Here is a tiny trained network, its code and every weight. The questions are about switching its units off for an input and a target symbol, where a switched-off unit gives its printed mean instead of its output.

import numpy as np


def w(rows, s, z=0):
    codes = np.array(rows[::2]) - 128.0
    scale = np.full(codes.shape[1], s)
    scale[-1] = z or s
    return codes * scale


def f(y):
    return np.maximum(y, 0)


def softmax(a):
    e = np.exp(a - a.max(-1, keepdims=True))
    return e / e.sum(-1, keepdims=True)


def log_softmax(a):
    a = a - a.max(-1, keepdims=True)
    return a - np.log(np.exp(a).sum(-1, keepdims=True))


def net(x, mask):
    ids = ['Φβγηθμξψ'.index(c) for c in x.split()]
    T = len(ids)
    res = E[ids] + P[:T]
    q, k, v = (res @ M[0].T for M in (Q, K, V))
    z = softmax(np.where(np.tri(T) > 0, q @ k.T / 3**0.5, -1e9)) @ v
    res = res + np.where(mask[0], z, O[0][:, -1]) @ O[0][:, :-1]
    y = f(res @ A[0][:, :-1].T + A[0][:, -1])
    res = res + np.where(mask[1:9], y, B[0][:, -1]) @ B[0][:, :-1]
    return log_softmax(res[-1] @ U[:, :-1].T + U[:, -1])


Q, K, V, O, A, B = {}, {}, {}, {}, {}, {}
E = w([
[148,180,147,184,177],'Φ',
[167,129,176,185,139],'β',
[22,88,250,176,98],'γ',
[115,110,138,107,115],'η',
[122,126,65,205,81],'θ',
[101,167,192,91,228],'μ',
[97,41,168,184,166],'ξ',
[111,115,146,130,106],'ψ',
],0.023)
P = w([
[53,160,2,65,140],'0',
[44,214,116,151,111],'1',
[52,189,128,136,99],'2',
[172,194,192,209,121],'3',
[163,181,188,172,115],'4',
[154,171,193,151,112],'5',
[147,157,178,133,111],'6',
[137,159,183,120,109],'7',
[136,141,162,115,113],'8',
[239,152,168,115,203],'9',
[136,143,162,104,109],'10',
[124,130,156,103,112],'11',
],0.0078)
Q[0] = w([
[121,82,167,123,1],'head 0',
[152,201,165,125,123],'head 0',
[31,169,110,121,121],'head 0',
],0.0085)
K[0] = w([
[94,26,190,241,196],'head 0',
[24,220,113,231,183],'head 0',
[73,93,29,180,254],'head 0',
],0.006)
V[0] = w([
[167,28,98,186,135],'head 0',
[98,68,86,76,143],'head 0',
[108,249,113,125,58],'head 0',
],0.016)
O[0] = w([
[132,4,112,192,111,253],'head 0',
[125,74,111,62,132,22],'head 0',
[208,220,173,119,146,92],'head 0',
],0.016,0.0055)
A[0] = w([
[206,162,149,127,216,172],'neuron 0',
[59,92,61,75,80,77],'neuron 1',
[99,182,31,149,219,74],'neuron 2',
[144,94,251,100,228,174],'neuron 3',
[87,183,218,120,195,96],'neuron 4',
[218,156,163,132,52,79],'neuron 5',
[24,144,129,197,153,107],'neuron 6',
[104,112,42,41,67,2],'neuron 7',
],0.011,0.0072)
B[0] = w([
[151,14,156,115,230,224],'neuron 0',
[149,223,104,165,69,229],'neuron 1',
[131,92,67,177,75,148],'neuron 2',
[54,185,49,115,46,196],'neuron 3',
[150,94,193,82,93,211],'neuron 4',
[115,165,36,162,52,197],'neuron 5',
[164,144,173,56,185,251],'neuron 6',
[174,7,188,97,238,154],'neuron 7',
],0.014,0.017)
U = w([
[182,40,193,171,106,2],'Φ',
[150,123,188,174,206,61],'β',
[111,118,186,153,72,114],'γ',
[182,166,90,74,200,137],'η',
[151,122,32,120,2,182],'θ',
[132,78,124,98,101,4],'μ',
[21,11,167,226,107,193],'ξ',
[164,162,119,94,207,196],'ψ',
],0.0068,0.0038)

Each question gives the input, a string of symbols that net reads in full, and the target symbol t.
The units are the heads (3 rows each of Q, K, V and O) and the neurons (one row each of A and B). Each row of codes is followed by its name. A weight is (code - 128) times the scale printed after its matrix; where a second scale follows, it is the last column's (O, A, B and U).
mask holds one flag per unit, heads first, then neurons. A switched-off unit (its flag False) gives its mean, the last column of its rows in O or B, instead of its output. The means were averaged over made-up inputs and are rounded, as every weight is.
A unit's drop is (log p(t) with every unit on - log p(t) with that unit switched off) / (log p(t) with every unit on - log p(t) with every unit switched off).
The circuit of an input: a set's keep is (log p(t) with only the set's units on - log p(t) with every unit switched off) / (log p(t) with every unit on - log p(t) with every unit switched off). Starting from all 9 units, units are removed one at a time, each time the one whose removal leaves the highest keep (on an exact tie, the one counted first), for as long as the keep stays at least 0.8.
circuit, biggest first: the units of the circuit, biggest drop first
most important unit: the unit with the biggest drop
k most important neurons: the k neurons with the biggest drops, biggest first
drop of u: that unit's drop, to one decimal
input θ θ θ ψ, target θ: circuit, biggest first => (neuron 5; head 0)
input ξ η Φ θ Φ Φ θ β ξ ξ γ, target Φ: most important unit => neuron 6
input ξ ξ μ Φ θ θ μ Φ, target Φ: circuit, biggest first => (neuron 0; neuron 4; head 0; neuron 2)
input β ξ ψ θ γ θ ψ θ ξ ψ, target ξ: 3 most important neurons => (neuron 1; neuron 6; neuron 5)
input ξ Φ γ, target Φ: circuit, biggest first => (neuron 7; neuron 6; head 0; neuron 1)
input ξ Φ ψ, target Φ: 3 most important neurons => (neuron 7; neuron 3; neuron 5)
input ξ ψ η, target Φ: 3 most important neurons => (neuron 7; neuron 1; neuron 3)
input Φ Φ ψ, target Φ: circuit, biggest first => (neuron 0; neuron 4; head 0; neuron 6)
input ξ ξ θ ξ η ψ Φ ψ ξ η, target ξ: circuit, biggest first => (neuron 1; neuron 6)
input μ ξ θ θ β, target ξ: 3 most important neurons => (neuron 0; neuron 1; neuron 6)
input ξ θ γ θ β θ, target ξ: 3 most important neurons => (neuron 1; neuron 5; neuron 4)
input Φ θ β β β ξ, target β: circuit, biggest first => (neuron 6; head 0)
input ξ θ ψ θ ξ ξ ξ ψ η ψ, target ξ: circuit, biggest first => (neuron 6; neuron 1)
input ξ Φ θ, target Φ: 4 most important neurons => (neuron 7; neuron 3; neuron 5; neuron 6)
input θ η μ, target μ: 2 most important neurons => (neuron 3; neuron 0)
input θ θ ψ ψ ξ γ ξ β η η, target ξ: 4 most important neurons => (neuron 6; neuron 1; neuron 5; neuron 4)
input η θ Φ μ η η η ψ ξ, target θ: 2 most important neurons => (neuron 0; neuron 3)
input ξ γ η, target Φ: circuit, biggest first => (neuron 7; head 0; neuron 3; neuron 1)
input μ ξ θ Φ γ η γ θ ξ β, target ξ: circuit, biggest first => (neuron 6)
input ξ β θ, target Φ: 4 most important neurons => (neuron 7; neuron 3; neuron 6; neuron 5)
input θ ξ θ θ γ ψ θ ξ η θ ξ Φ, target ξ: 3 most important neurons => (neuron 0; neuron 6; neuron 1)
input θ θ ψ, target θ: 2 most important neurons => (neuron 5; neuron 6)
input ξ ξ ξ, target Φ: most important neuron => (neuron 7)
input θ ξ β ξ ξ θ θ θ μ, target ξ: drop of neuron 6 => 0.9
input ξ θ ξ Φ ξ β θ θ η θ, target ξ: drop of neuron 4 => 0.2
